Below is a small trained network, with its code and all its weights. Each question gives an input and a target symbol and asks what happens when units are switched off, that is, made to give their printed mean instead of their output.

import numpy as np


def w(rows, s, z=0):
    codes = np.array(rows[::2]) - 128.0
    scale = np.full(codes.shape[1], s)
    scale[-1] = z or s
    return codes * scale


def f(y):
    return y / 2 * (1 + np.tanh(0.7978845608 * (y + 0.044715 * y**3)))


def softmax(a):
    e = np.exp(a - a.max(-1, keepdims=True))
    return e / e.sum(-1, keepdims=True)


def log_softmax(a):
    a = a - a.max(-1, keepdims=True)
    return a - np.log(np.exp(a).sum(-1, keepdims=True))


def net(x, mask):
    ids = ['ΔΠβγζηθμξστω'.index(c) for c in x.split()]
    T = len(ids)
    res = E[ids] + P[:T]
    u = 0
    for l in range(2):
        r = res
        for j in range(3):
            rows = slice(4 * j, 4 * j + 4)
            q, k, v = (r @ M[l][rows].T for M in (Q, K, V))
            z = softmax(np.where(np.tri(T) > 0, q @ k.T / 4**0.5, -1e9)) @ v
            o = O[l][rows]
            res = res + np.where(mask[u + j], z, o[:, -1]) @ o[:, :-1]
        u += 3
        y = f(res @ A[l][:, :-1].T + A[l][:, -1])
        res = res + np.where(mask[u : u + 4], y, B[l][:, -1]) @ B[l][:, :-1]
        u += 4
    return log_softmax(res[-1] @ U[:, :-1].T + U[:, -1])


Q, K, V, O, A, B = {}, {}, {}, {}, {}, {}
E = w([
[161,98,70,121,189,213,156,162,181],'Δ',
[164,153,124,125,79,163,74,90,124],'Π',
[145,132,139,181,148,50,175,103,150],'β',
[73,127,148,110,123,146,220,190,145],'γ',
[125,138,57,201,101,88,152,160,131],'ζ',
[68,103,156,168,247,185,83,138,160],'η',
[153,110,80,183,108,159,123,95,96],'θ',
[161,193,145,144,69,112,106,141,150],'μ',
[181,65,89,151,178,211,169,181,201],'ξ',
[135,47,168,145,96,192,133,199,99],'σ',
[148,89,106,147,183,243,184,140,198],'τ',
[157,115,135,172,160,110,138,55,123],'ω',
],0.015)
P = w([
[151,254,104,77,162,34,148,186,60],'0',
[179,225,100,112,174,86,130,169,101],'1',
[168,201,124,115,158,102,127,156,114],'2',
[159,178,135,116,148,114,125,148,124],'3',
[145,161,142,115,142,122,120,142,133],'4',
[137,146,144,110,136,124,117,135,141],'5',
[127,133,141,107,134,132,117,129,150],'6',
[118,121,142,102,127,134,114,122,158],'7',
[111,108,139,95,125,134,110,116,165],'8',
[100,100,136,90,123,140,104,109,171],'9',
[94,87,136,86,121,142,103,105,171],'10',
[83,72,121,72,119,138,95,94,181],'11',
[95,82,150,83,119,160,109,99,171],'12',
[76,56,118,56,118,150,88,89,185],'13',
],0.0062)
Q[0] = w([
[182,121,133,126,140,146,79,138,160],'L0H1',
[163,101,152,85,137,151,143,166,162],'L0H1',
[105,153,192,116,167,61,84,70,130],'L0H1',
[98,161,132,45,54,166,148,176,78],'L0H1',
[117,184,150,134,156,166,47,101,152],'L0H2',
[50,145,169,79,157,134,146,252,200],'L0H2',
[202,89,85,168,124,186,56,91,134],'L0H2',
[163,147,115,138,212,141,156,77,202],'L0H2',
[94,189,158,146,87,125,54,144,146],'L0H3',
[181,141,86,132,117,196,145,170,231],'L0H3',
[209,166,135,52,119,133,128,100,222],'L0H3',
[154,150,73,131,74,128,97,109,137],'L0H3',
],0.019)
K[0] = w([
[135,101,97,105,109,131,81,78,105],'L0H1',
[102,50,122,53,87,120,108,116,161],'L0H1',
[180,189,204,107,153,83,82,134,196],'L0H1',
[119,216,126,134,68,191,127,196,135],'L0H1',
[197,199,200,8,123,134,38,130,189],'L0H2',
[92,101,173,83,121,94,130,176,244],'L0H2',
[97,77,59,72,96,145,91,67,129],'L0H2',
[102,70,133,112,212,62,175,7,165],'L0H2',
[207,187,175,107,172,143,134,157,123],'L0H3',
[29,87,75,78,22,115,54,155,241],'L0H3',
[134,121,125,43,83,85,111,81,211],'L0H3',
[128,182,81,127,95,188,121,119,94],'L0H3',
],0.016)
V[0] = w([
[132,134,124,139,89,100,32,150,83],'L0H1',
[116,246,106,89,53,232,132,85,185],'L0H1',
[85,173,96,162,84,132,72,106,119],'L0H1',
[19,187,131,194,127,140,187,68,117],'L0H1',
[64,187,193,127,159,188,182,146,103],'L0H2',
[190,54,191,127,109,130,148,140,42],'L0H2',
[124,135,109,59,143,173,106,35,21],'L0H2',
[175,121,91,74,124,212,175,107,174],'L0H2',
[126,191,177,155,94,139,127,177,215],'L0H3',
[179,93,173,114,170,154,176,73,133],'L0H3',
[147,158,100,44,125,197,75,191,137],'L0H3',
[189,110,112,125,114,96,49,107,127],'L0H3',
],0.013)
O[0] = w([
[102,141,163,220,173,192,126,93,114,34],'L0H1',
[70,15,118,116,90,84,108,107,149,5],'L0H1',
[63,130,112,164,171,137,95,116,168,51],'L0H1',
[67,155,73,154,172,89,62,174,205,130],'L0H1',
[40,74,115,157,75,117,178,200,126,240],'L0H2',
[146,109,80,39,117,90,25,165,136,50],'L0H2',
[196,147,68,139,142,87,102,243,144,68],'L0H2',
[71,151,173,112,151,83,136,133,42,173],'L0H2',
[121,204,41,1,181,127,111,148,108,230],'L0H3',
[49,91,86,135,136,115,157,67,166,177],'L0H3',
[160,183,139,203,156,110,183,123,170,254],'L0H3',
[64,198,211,89,59,137,136,165,227,87],'L0H3',
],0.0083,0.0027)
A[0] = w([
[130,136,123,171,86,105,50,41,126,255],'L0N1',
[124,136,101,131,103,149,124,87,143,138],'L0N2',
[157,234,107,180,102,3,123,120,113,245],'L0N3',
[107,161,65,127,85,128,80,118,93,249],'L0N4',
],0.019,0.00062)
B[0] = w([
[98,251,95,97,61,172,154,126,100,204],'L0N1',
[134,107,130,144,103,147,113,112,127,143],'L0N2',
[173,7,188,125,186,33,143,131,149,254],'L0N3',
[150,115,179,161,126,83,158,117,155,162],'L0N4',
],0.013,0.0093)
Q[1] = w([
[88,144,104,158,115,169,191,136,175],'L1H1',
[170,127,63,106,136,157,135,158,113],'L1H1',
[163,93,139,148,107,22,160,106,203],'L1H1',
[190,67,144,176,114,2,27,126,97],'L1H1',
[193,124,25,81,151,99,71,187,96],'L1H2',
[120,146,204,59,128,158,85,208,104],'L1H2',
[220,147,140,208,82,136,103,134,95],'L1H2',
[114,166,127,76,119,52,67,61,132],'L1H2',
[75,169,97,116,118,115,58,121,125],'L1H3',
[98,162,70,125,156,187,169,133,51],'L1H3',
[177,106,135,70,38,110,119,81,106],'L1H3',
[185,92,149,118,141,102,198,102,125],'L1H3',
],0.035)
K[1] = w([
[75,115,109,144,208,182,90,130,138],'L1H1',
[148,93,68,120,143,135,70,96,143],'L1H1',
[136,237,121,184,50,141,79,81,99],'L1H1',
[239,195,144,107,2,115,101,154,90],'L1H1',
[170,139,26,103,112,85,95,187,73],'L1H2',
[101,149,215,80,116,173,86,209,78],'L1H2',
[198,152,159,243,82,101,106,177,53],'L1H2',
[130,165,124,74,121,8,83,120,140],'L1H2',
[131,214,92,169,107,94,193,66,171],'L1H3',
[101,91,65,120,94,216,76,118,60],'L1H3',
[208,157,126,152,50,54,93,113,81],'L1H3',
[170,71,152,91,138,93,77,137,120],'L1H3',
],0.031)
V[1] = w([
[151,126,111,165,125,100,163,84,80],'L1H1',
[148,128,131,133,147,161,117,95,115],'L1H1',
[61,69,101,146,150,142,100,143,105],'L1H1',
[143,212,139,116,127,118,179,112,72],'L1H1',
[181,21,169,136,191,97,129,177,146],'L1H2',
[137,157,95,135,117,169,92,111,132],'L1H2',
[119,171,76,117,152,108,146,151,148],'L1H2',
[132,148,115,145,115,153,116,127,111],'L1H2',
[124,107,109,138,108,127,173,178,151],'L1H3',
[106,3,123,100,69,142,24,205,127],'L1H3',
[128,176,105,138,118,126,127,79,140],'L1H3',
[98,158,87,116,45,105,85,99,116],'L1H3',
],0.0061)
O[1] = w([
[124,118,119,134,124,129,115,107,113,144],'L1H1',
[113,138,138,122,144,143,156,106,113,125],'L1H1',
[131,117,68,117,124,95,144,187,117,119],'L1H1',
[89,102,154,168,118,144,168,109,130,137],'L1H1',
[99,208,120,142,80,198,148,153,144,254],'L1H2',
[123,84,114,128,135,112,115,101,114,66],'L1H2',
[127,110,95,114,156,97,142,133,128,117],'L1H2',
[125,90,123,131,143,118,117,104,133,92],'L1H2',
[138,102,133,135,102,126,99,119,153,142],'L1H3',
[215,222,61,253,121,73,130,149,81,112],'L1H3',
[105,125,140,100,139,150,161,147,115,91],'L1H3',
[146,178,148,156,163,156,194,202,64,47],'L1H3',
],0.0051,0.016)
A[1] = w([
[137,121,205,140,127,54,98,134,142,2],'L1N1',
[60,205,89,132,64,186,87,127,103,28],'L1N2',
[99,128,109,112,87,254,85,205,39,143],'L1N3',
[73,91,162,149,199,41,154,223,84,114],'L1N4',
],0.0095,0.008)
B[1] = w([
[147,72,41,134,187,135,169,115,51,255],'L1N1',
[179,10,16,104,205,117,108,25,52,169],'L1N2',
[122,122,158,172,137,132,94,254,87,231],'L1N3',
[133,188,72,144,124,104,65,71,86,245],'L1N4',
],0.0097,0.0053)
U = w([
[147,56,164,138,175,3,166,112,126,206],'Δ',
[116,225,201,134,37,69,122,107,203,228],'Π',
[163,117,80,120,78,187,75,32,124,148],'β',
[132,75,59,109,174,156,137,120,59,1],'γ',
[121,81,164,135,93,115,80,168,92,159],'ζ',
[122,82,49,149,90,169,224,184,182,40],'η',
[46,151,116,207,254,159,86,124,176,215],'θ',
[119,192,111,36,177,107,164,167,136,69],'μ',
[105,104,139,81,127,153,186,98,89,74],'ξ',
[160,196,132,179,191,167,186,104,102,8],'σ',
[54,133,74,122,61,53,191,129,75,107],'τ',
[192,134,32,117,163,156,118,171,221,36],'ω',
],0.0074,0.0073)

Each question gives the input, a string of symbols that net reads in full, and the target symbol t.
The units are the heads (4 rows each of Q, K, V and O) and the neurons (one row each of A and B). Each row of codes is followed by its name. A weight is (code - 128) times the scale printed after its matrix; where a second scale follows, it is the last column's (O, A, B and U).
mask holds one flag per unit, layer by layer, with each layer's heads first. A switched-off unit (its flag False) gives its mean, the last column of its rows in O or B, instead of its output. The means were averaged over made-up inputs and are rounded, as every weight is.
A unit's drop is (log p(t) with every unit on - log p(t) with that unit switched off) / (log p(t) with every unit on - log p(t) with every unit switched off).
The circuit of an input: a set's keep is (log p(t) with only the set's units on - log p(t) with every unit switched off) / (log p(t) with every unit on - log p(t) with every unit switched off). Starting from the 12 units with the biggest drops (on a tie, the unit counted first), units are removed one at a time, each time the one whose removal leaves the highest keep (on an exact tie, the one counted first), for as long as the keep stays at least 0.8.
units of the circuit, in order: the units of the circuit, biggest drop first
top k neurons: the k neurons with the biggest drops, biggest first
k most important neurons of layer l: the k neurons of layer l with the biggest drops, biggest first
which heads matter: for each layer, one digit per head in row order, 1 if its drop is at least 0.15 and else 0, layers parted by /
input θ η Δ ζ γ η θ η θ γ ω σ θ, target γ: units of the circuit, in order => L1N2, L0N3, L1N3
input η ξ τ, target η: units of the circuit, in order => L0H2, L1N4
input ω η Π η η Π, target Π: units of the circuit, in order => L1H2, L0N3
input η η θ θ Δ, target θ: which heads matter => 100 / 000
input Π ξ η η Π θ η Π, target β: units of the circuit, in order => L0H3, L1N2, L0H1, L0N1
input η η η μ μ θ Δ η η γ θ, target Π: 2 most important neurons of layer 0 => L0N4, L0N1
input σ η θ μ θ η τ τ Δ Π, target Δ: most important neuron of layer 0 => L0N3
input ω ξ η η ξ ζ τ η ω, target Π: which heads matter => 110 / 010
input γ Π θ Π ξ ω ω ω θ η ω ω τ, target ω: which heads matter => 010 / 100
input ζ Δ ξ, target ζ: which heads matter => 011 / 000
input η θ ξ σ η β η η η β σ η ξ, target σ: units of the circuit, in order => L0H2, L1H3
input θ γ η σ μ η ω θ μ τ γ μ ω ξ, target μ: which heads matter => 011 / 000
input η σ ξ θ θ τ, target θ: which heads matter => 110 / 000
input ω θ σ β σ θ β ω ζ ω, target β: which heads matter => 111 / 010
input η Π ω η θ Π ω θ ζ, target Δ: top 2 neurons => L0N3, L1N1
input η ω σ μ μ η ζ σ, target ζ: which heads matter => 100 / 000
input σ μ Π η ξ ω σ σ Π θ τ, target Π: which heads matter => 001 / 010
input η η ζ η ζ σ η τ ζ, target β: top 4 neurons => L1N2, L0N3, L0N1, L0N2
input Δ ω θ σ β ξ σ η τ η θ μ Π β, target Π: most important neuron of layer 0 => L0N3
input η γ β ξ θ γ β β, target β: units of the circuit, in order => L0H2, L0H3, L0N3
input μ θ η μ ω μ, target β: units of the circuit, in order => L0H2, L1N2, L0H1, L0N3
input Π τ θ η η Π ω τ, target Π: units of the circuit, in order => L0H3
input ω η η Δ ζ τ Δ, target ζ: units of the circuit, in order => L0H3, L0N3, L1N3, L0H1
input β μ Π η σ η σ ω β β σ β, target γ: top 3 neurons => L1N2, L0N3, L0N1
input β Π μ β, target Π: units of the circuit, in order => L0H3, L1H2, L0N3
input θ τ η β ω Π η γ θ θ σ θ, target γ: 2 most important neurons of layer 0 => L0N1, L0N3
input η θ Δ ω μ σ μ ω θ η η θ Δ ξ, target θ: top 2 neurons => L0N1, L1N1
input ω γ η ω θ β σ θ θ θ η γ θ Δ, target γ: units of the circuit, in order => L0H3
input μ θ γ γ ω β θ μ τ μ, target β: units of the circuit, in order => L0H1, L1N2, L0N3
input θ ω γ ξ ξ ζ ω σ μ β θ η η θ, target β: top 3 neurons => L1N2, L0N4, L0N3
